Below is a small trained network, with its code and all its weights. Each question gives an input and a class and asks what happens when units are switched off, that is, made to give their printed mean instead of their output.

import numpy as np


def w(rows, s, z=0):
    codes = np.array(rows[::2]) - 128.0
    scale = np.full(codes.shape[1], s)
    scale[-1] = z or s
    return codes * scale


def norm(h):
    return h / np.sqrt((h * h).mean(-1, keepdims=True) + 1e-5)


def f(y):
    return y / 2 * (1 + np.tanh(0.7978845608 * (y + 0.044715 * y**3)))


def log_softmax(a):
    a = a - a.max(-1, keepdims=True)
    return a - np.log(np.exp(a).sum(-1, keepdims=True))


def net(x, mask):
    res = np.array(x, float).reshape(1, 7) / 4 @ E
    u = 0
    for l in range(3):
        y = f(norm(res) @ A[l][:, :-1].T + A[l][:, -1])
        res = res + np.where(mask[u : u + 4], y, B[l][:, -1]) @ B[l][:, :-1]
        u += 4
    return log_softmax(norm(res)[-1] @ U[:, :-1].T + U[:, -1])


A, B = {}, {}
E = w([
[86,148,219,149,103,95,144,100,136],'x0',
[112,84,100,192,115,152,164,151,191],'x1',
[131,146,140,68,135,136,180,95,174],'x2',
[137,217,103,140,82,102,87,168,155],'x3',
[249,147,137,108,129,51,146,70,97],'x4',
[142,130,168,161,211,76,98,157,116],'x5',
[157,118,171,153,177,109,80,103,218],'x6',
],0.011)
A[0] = w([
[50,104,13,126,59,254,118,206,191,228],'L0N1',
[168,140,79,108,137,107,83,93,194,188],'L0N2',
[131,120,125,246,67,94,182,150,137,28],'L0N3',
[60,147,172,189,162,108,129,196,127,4],'L0N4',
],0.0082,0.0027)
B[0] = w([
[62,111,137,211,16,254,159,63,46,249],'L0N1',
[146,199,96,202,177,150,214,125,109,161],'L0N2',
[33,130,90,199,105,101,206,79,91,143],'L0N3',
[151,193,111,160,169,152,93,172,123,151],'L0N4',
],0.0092,0.011)
A[1] = w([
[148,114,182,125,137,55,113,76,68,76],'L1N1',
[137,112,167,254,173,113,91,158,230,120],'L1N2',
[106,70,183,120,111,152,145,56,213,2],'L1N3',
[115,119,230,171,94,152,175,50,226,67],'L1N4',
],0.0089,0.0062)
B[1] = w([
[88,106,95,151,77,173,119,128,156,189],'L1N1',
[182,169,184,151,117,126,147,84,167,254],'L1N2',
[122,102,105,64,189,128,142,159,62,147],'L1N3',
[125,127,104,84,156,147,110,174,5,236],'L1N4',
],0.015,0.0047)
A[2] = w([
[232,138,56,56,76,132,166,83,138,8],'L2N1',
[141,4,116,180,221,173,157,120,126,17],'L2N2',
[139,112,109,173,108,68,149,140,100,148],'L2N3',
[96,216,148,118,82,61,111,179,117,54],'L2N4',
],0.011,0.0016)
B[2] = w([
[185,195,250,238,164,113,109,125,195,253],'L2N1',
[159,150,95,55,158,123,128,138,111,212],'L2N2',
[99,130,156,145,145,186,93,72,115,158],'L2N3',
[182,97,86,75,168,173,179,98,132,194],'L2N4',
],0.012,0.005)
U = w([
[134,115,83,1,176,154,135,137,72,128],'0',
[88,125,78,70,48,95,126,187,195,3],'1',
[109,98,99,109,86,27,110,142,194,25],'2',
[80,126,116,211,65,215,154,81,107,231],'3',
[221,193,169,176,180,88,133,110,219,181],'4',
],0.014,0.0052)

Each question gives the input, the list of numbers given to net, and the class t.
The units are the neurons (one row each of A and B). Each row of codes is followed by its name. A weight is (code - 128) times the scale printed after its matrix; where a second scale follows, it is the last column's (A, B and U).
mask holds one flag per neuron, layer by layer. A switched-off neuron (its flag False) gives its mean, the last column of its row in B, instead of its output. The means were averaged over made-up inputs and are rounded, as every weight is.
A unit's drop is (log p(t) with every unit on - log p(t) with that unit switched off) / (log p(t) with every unit on - log p(t) with every unit switched off).
The circuit of an input: a set's keep is (log p(t) with only the set's units on - log p(t) with every unit switched off) / (log p(t) with every unit on - log p(t) with every unit switched off). Starting from all 12 units, units are removed one at a time, each time the one whose removal leaves the highest keep (on an exact tie, the one counted first), for as long as the keep stays at least 0.8.
units of the circuit, in order: the units of the circuit, biggest drop first
top k neurons: the k neurons with the biggest drops, biggest first
k most important neurons of layer l: the k neurons of layer l with the biggest drops, biggest first
drop of u: that unit's drop, to one decimal
input [0,6,-1,-2,7,-5,5], class 4: units of the circuit, in order -> L0N1
input [3,5,8,4,4,1,-7], class 4: top 2 neurons -> L0N1, L2N1
input [0,-3,1,0,1,-3,6], class 4: top 2 neurons -> L0N1, L0N2
input [3,3,-8,-8,3,-4,-2], class 0: units of the circuit, in order -> L2N2, L0N1
input [4,3,5,-1,2,1,-6], class 0: top 3 neurons -> L1N2, L1N4, L0N1
input [2,3,-3,-7,-5,4,7], class 4: 2 most important neurons of layer 0 -> L0N1, L0N4
input [-6,-4,-6,8,2,5,-8], class 0: units of the circuit, in order -> L0N1, L2N4
input [-1,-5,7,-8,0,-6,2], class 0: top 2 neurons -> L1N3, L1N2
input [3,-7,-6,-6,0,8,-6], class 0: 2 most important neurons of layer 2 -> L2N1, L2N2
input [-3,0,7,-4,-4,7,4], class 4: top 2 neurons -> L0N1, L1N2
input [6,0,7,-3,1,-7,-4], class 0: 2 most important neurons of layer 1 -> L1N4, L1N3
input [8,4,7,-2,4,4,1], class 0: drop of L1N4 -> 0.4
input [-4,-7,-7,4,-7,4,5], class 4: drop of L0N1 -> 0.3
input [0,-8,7,4,4,-3,-7], class 4: drop of L2N1 -> 0.7
input [-8,-8,-2,-5,-4,1,-1], class 0: top neuron -> L2N2
